Below are the code and all the weights of a small trained network. Each question names an input and a target symbol and asks about switching units off, where a switched-off unit gives its printed mean instead of its output.

import numpy as np


def w(rows, s, z=0):
    codes = np.array(rows[::2]) - 128.0
    scale = np.full(codes.shape[1], s)
    scale[-1] = z or s
    return codes * scale


def f(y):
    return np.maximum(y, 0)


def softmax(a):
    e = np.exp(a - a.max(-1, keepdims=True))
    return e / e.sum(-1, keepdims=True)


def log_softmax(a):
    a = a - a.max(-1, keepdims=True)
    return a - np.log(np.exp(a).sum(-1, keepdims=True))


def net(x, mask):
    ids = ['αεηλμξσφ'.index(c) for c in x.split()]
    T = len(ids)
    res = E[ids] + P[:T]
    q, k, v = (res @ M[0].T for M in (Q, K, V))
    z = softmax(np.where(np.tri(T) > 0, q @ k.T / 4**0.5, -1e9)) @ v
    res = res + np.where(mask[0], z, O[0][:, -1]) @ O[0][:, :-1]
    y = f(res @ A[0][:, :-1].T + A[0][:, -1])
    res = res + np.where(mask[1:9], y, B[0][:, -1]) @ B[0][:, :-1]
    return log_softmax(res[-1] @ U[:, :-1].T + U[:, -1])


Q, K, V, O, A, B = {}, {}, {}, {}, {}, {}
E = w([
[94,99,147,5,172,115,147],'α',
[185,51,155,99,102,95,49],'ε',
[213,234,140,89,120,107,183],'η',
[132,73,101,136,59,163,120],'λ',
[127,85,96,19,175,178,143],'μ',
[234,180,104,114,112,144,93],'ξ',
[97,133,140,131,103,67,70],'σ',
[88,141,97,129,112,114,150],'φ',
],0.022)
P = w([
[89,36,254,210,53,179,244],'0',
[79,170,56,147,160,59,163],'1',
[121,107,112,84,140,30,115],'2',
[114,79,73,103,59,53,140],'3',
[61,158,199,64,146,62,43],'4',
[144,214,74,208,118,91,38],'5',
[66,164,152,130,67,93,115],'6',
[82,108,145,155,49,77,50],'7',
[51,142,136,76,98,87,106],'8',
[92,133,146,101,20,73,61],'9',
[118,142,111,60,90,114,105],'10',
],0.0056)
Q[0] = w([
[133,190,255,201,205,226,153],'H0',
[193,146,161,83,42,127,127],'H0',
[207,52,217,168,103,168,124],'H0',
[80,54,142,166,169,180,53],'H0',
],0.006)
K[0] = w([
[112,125,1,89,174,48,111],'H0',
[94,122,194,161,143,179,174],'H0',
[57,150,146,86,122,131,133],'H0',
[139,166,99,83,109,129,109],'H0',
],0.0092)
V[0] = w([
[9,119,141,119,131,75,129],'H0',
[104,170,58,75,170,164,255],'H0',
[100,71,60,104,187,254,88],'H0',
[81,135,55,185,60,174,152],'H0',
],0.0091)
O[0] = w([
[98,58,96,147,235,110,153,210],'H0',
[42,192,128,109,120,117,162,254],'H0',
[159,100,62,61,109,67,79,181],'H0',
[74,139,112,162,153,165,10,5],'H0',
],0.014,0.0051)
A[0] = w([
[111,169,181,116,66,168,139,68],'N0',
[83,148,57,104,90,157,210,101],'N1',
[176,126,29,80,143,160,177,61],'N2',
[76,172,72,71,46,85,134,152],'N3',
[102,48,53,148,112,97,102,124],'N4',
[53,61,228,201,102,19,92,85],'N5',
[15,65,153,129,104,210,68,255],'N6',
[174,101,100,153,178,88,1,107],'N7',
],0.007,0.0034)
B[0] = w([
[237,54,88,162,107,78,108,144],'N0',
[170,177,201,58,200,28,69,226],'N1',
[151,126,131,108,99,61,80,207],'N2',
[132,121,188,148,128,141,52,247],'N3',
[58,94,118,164,177,128,121,168],'N4',
[254,181,106,215,111,126,159,150],'N5',
[7,180,130,131,151,146,169,169],'N6',
[143,73,103,85,87,169,181,149],'N7',
],0.0086,0.013)
U = w([
[156,75,150,130,115,68,201,151],'α',
[196,10,123,97,14,136,227,89],'ε',
[185,198,211,105,85,189,195,100],'η',
[109,69,112,109,33,190,109,253],'λ',
[163,82,154,118,82,113,71,68],'μ',
[196,132,158,75,3,197,131,114],'ξ',
[207,63,159,168,184,170,170,84],'σ',
[124,154,83,131,120,149,183,198],'φ',
],0.0062,0.0042)

Each question gives the input, a string of symbols that net reads in full, and the target symbol t.
The units are the heads (4 rows each of Q, K, V and O) and the neurons (one row each of A and B). Each row of codes is followed by its name. A weight is (code - 128) times the scale printed after its matrix; where a second scale follows, it is the last column's (O, A, B and U).
mask holds one flag per unit, heads first, then neurons. A switched-off unit (its flag False) gives its mean, the last column of its rows in O or B, instead of its output. The means were averaged over made-up inputs and are rounded, as every weight is.
A unit's drop is (log p(t) with every unit on - log p(t) with that unit switched off) / (log p(t) with every unit on - log p(t) with every unit switched off).
The circuit of an input: a set's keep is (log p(t) with only the set's units on - log p(t) with every unit switched off) / (log p(t) with every unit on - log p(t) with every unit switched off). Starting from all 9 units, units are removed one at a time, each time the one whose removal leaves the highest keep (on an exact tie, the one counted first), for as long as the keep stays at least 0.8.
units of the circuit, in order: the units of the circuit, biggest drop first
most important unit: the unit with the biggest drop
top k neurons: the k neurons with the biggest drops, biggest first
drop of u: that unit's drop, to one decimal
input μ α λ α λ μ, target λ: most important unit	H0
input μ η ξ λ, target μ: units of the circuit, in order	[H0 N3 N1]
input μ μ λ, target μ: units of the circuit, in order	[H0 N3]
input λ μ α μ σ, target λ: top 2 neurons	[N7 N1]
input φ ε φ η, target φ: units of the circuit, in order	[H0 N3]
input σ μ ε α μ, target ε: units of the circuit, in order	[H0 N1]
input σ μ μ μ φ ε ε, target ε: units of the circuit, in order	[N7 N1 H0]
input α α α α α α φ λ μ λ σ, target λ: units of the circuit, in order	[H0 N1]
input μ α α, target μ: units of the circuit, in order	[H0 N3 N1]
input λ ξ σ μ ξ, target ξ: top 2 neurons	[N7 N4]
input φ φ λ α, target φ: top 2 neurons	[N6 N3]
input μ μ α α μ, target μ: top 3 neurons	[N3 N2 N1]
input α φ μ η σ, target η: units of the circuit, in order	[H0 N5]
input ε σ η α η ξ α α ε, target ε: units of the circuit, in order	[N1 H0]
input ξ ε ε, target ξ: units of the circuit, in order	[H0]
input α α μ α α ξ ε ε μ φ, target ε: top 2 neurons	[N1 N3]
input α ε α α λ α α λ φ, target λ: drop of N1	0.5
input φ λ φ, target φ: drop of N5	0.1
input ε η η λ, target ε: drop of N1	0.2
input σ η α α, target σ: top neuron	[N2]
